Here is a tiny trained network, its code and every weight. The questions are about switching its units off for an input and a class, where a switched-off unit gives its printed mean instead of its output.

import numpy as np


def w(rows, s, z=0):
    codes = np.array(rows[::2]) - 128.0
    scale = np.full(codes.shape[1], s)
    scale[-1] = z or s
    return codes * scale


def norm(h):
    return h / np.sqrt((h * h).mean(-1, keepdims=True) + 1e-5)


def f(y):
    return np.maximum(y, 0)


def log_softmax(a):
    a = a - a.max(-1, keepdims=True)
    return a - np.log(np.exp(a).sum(-1, keepdims=True))


def net(x, mask):
    res = np.array(x, float).reshape(1, 7) / 4 @ E
    u = 0
    for l in range(2):
        y = f(norm(res) @ A[l][:, :-1].T + A[l][:, -1])
        res = res + np.where(mask[u : u + 4], y, B[l][:, -1]) @ B[l][:, :-1]
        u += 4
    return log_softmax(norm(res)[-1] @ U[:, :-1].T + U[:, -1])


A, B = {}, {}
E = w([
[50,2,164,100,153,156,150,207,141,141,160,114],'x0',
[185,49,150,195,141,93,121,84,112,166,65,142],'x1',
[128,123,209,128,90,79,128,101,98,137,163,132],'x2',
[131,110,114,131,113,125,133,120,117,116,136,129],'x3',
[63,170,108,207,39,97,144,153,126,126,61,81],'x4',
[180,153,145,175,134,190,244,95,162,89,169,86],'x5',
[113,120,139,96,123,163,102,88,124,131,104,64],'x6',
],0.0081)
A[0] = w([
[155,122,108,219,169,63,153,197,170,105,147,254,3],'L0N1',
[128,83,144,112,145,177,64,53,130,130,79,8,65],'L0N2',
[142,112,20,160,216,175,125,173,179,110,43,141,41],'L0N3',
[177,44,142,230,186,110,115,80,131,163,50,134,65],'L0N4',
],0.011,0.0049)
B[0] = w([
[139,138,142,44,112,154,236,149,82,161,9,103,208],'L0N1',
[158,132,122,92,111,119,254,186,90,159,40,190,190],'L0N2',
[139,75,153,156,39,147,94,45,78,188,204,76,209],'L0N3',
[30,199,119,112,137,155,94,157,192,54,217,161,254],'L0N4',
],0.008,0.0084)
A[1] = w([
[93,18,162,164,175,136,138,211,151,119,120,60,25],'L1N1',
[124,129,250,139,121,47,153,128,124,113,138,129,2],'L1N2',
[167,118,158,203,176,162,203,123,177,78,134,57,39],'L1N3',
[86,132,132,218,98,99,131,167,151,113,64,57,40],'L1N4',
],0.015,0.0043)
B[1] = w([
[207,254,110,186,115,85,122,56,142,90,84,142,255],'L1N1',
[111,64,53,177,83,227,128,98,133,165,128,43,215],'L1N2',
[68,86,124,104,126,46,26,173,102,161,87,155,255],'L1N3',
[190,63,172,77,234,157,141,128,138,123,185,166,249],'L1N4',
],0.0083,0.0072)
U = w([
[31,182,128,123,126,151,129,170,177,55,192,141,254],'0',
[118,133,144,83,103,137,238,170,96,150,25,148,98],'1',
[206,219,118,197,123,67,88,51,155,89,86,142,96],'2',
[117,53,115,176,77,174,95,87,101,182,174,59,97],'3',
[86,69,125,126,162,6,19,186,103,165,79,136,96],'4',
[209,61,183,116,254,145,123,135,127,117,184,166,85],'5',
],0.0092,0.0072)

Each question gives the input, the list of numbers given to net, and the class t.
The units are the neurons (one row each of A and B). Each row of codes is followed by its name. A weight is (code - 128) times the scale printed after its matrix; where a second scale follows, it is the last column's (A, B and U).
mask holds one flag per neuron, layer by layer. A switched-off neuron (its flag False) gives its mean, the last column of its row in B, instead of its output. The means were averaged over made-up inputs and are rounded, as every weight is.
A unit's drop is (log p(t) with every unit on - log p(t) with that unit switched off) / (log p(t) with every unit on - log p(t) with every unit switched off).
The circuit of an input: a set's keep is (log p(t) with only the set's units on - log p(t) with every unit switched off) / (log p(t) with every unit on - log p(t) with every unit switched off). Starting from all 8 units, units are removed one at a time, each time the one whose removal leaves the highest keep (on an exact tie, the one counted first), for as long as the keep stays at least 0.8.
units of the circuit, in order: the units of the circuit, biggest drop first
top k neurons: the k neurons with the biggest drops, biggest first
top k neurons in layer l: the k neurons of layer l with the biggest drops, biggest first
input [-5,5,7,3,-4,-1,0], class 3: top 3 neurons	L1N2; L1N1; L1N4
input [0,-1,-4,7,-7,8,2], class 4: units of the circuit, in order	L1N3; L1N4
input [-3,4,-3,4,-1,8,6], class 4: units of the circuit, in order	L1N3
input [7,5,-7,8,-7,6,5], class 2: top 4 neurons	L1N1; L1N4; L0N1; L1N2
input [-1,-4,-6,3,-1,6,6], class 1: top 3 neurons	L0N2; L0N4; L1N2
input [6,5,3,-6,-5,1,5], class 2: top 3 neurons	L1N1; L0N1; L1N4
input [2,0,5,0,4,8,-6], class 4: top 3 neurons	L1N3; L0N2; L0N3
input [-7,-1,8,-1,5,-1,4], class 3: top 2 neurons in layer 0	L0N4; L0N1
input [8,2,2,8,-8,1,7], class 2: top 2 neurons	L1N1; L0N1
input [-7,-5,-5,-1,2,4,7], class 1: units of the circuit, in order	L0N4; L1N1
input [4,3,-6,-2,7,5,6], class 5: top 4 neurons	L1N4; L0N1; L1N2; L0N4
input [8,-4,-4,0,-7,-1,0], class 2: units of the circuit, in order	L1N1; L0N4; L1N4
input [-6,7,-3,-8,-7,0,3], class 0: top 3 neurons	L0N4; L1N1; L1N4
input [1,-5,-5,-4,-7,7,-4], class 4: top 3 neurons	L1N3; L0N4; L1N4
input [6,-4,2,-4,4,-3,-2], class 2: units of the circuit, in order	L1N1; L0N4
input [-2,-3,-7,4,4,3,7], class 1: units of the circuit, in order	L0N2
input [-4,-5,8,6,6,-2,4], class 3: top 2 neurons	L0N4; L1N2
input [-6,6,-6,2,-5,0,1], class 0: top 2 neurons	L0N4; L1N1
input [6,4,-6,-8,5,-1,-4], class 2: top 3 neurons in layer 1	L1N1; L1N2; L1N3
input [-6,2,7,1,-2,2,5], class 3: top neuron in layer 0	L0N1
input [-8,8,4,-5,1,2,-8], class 0: units of the circuit, in order	L0N4; L1N1
input [-7,-7,-8,-6,0,3,3], class 3: units of the circuit, in order	L0N3; L0N4
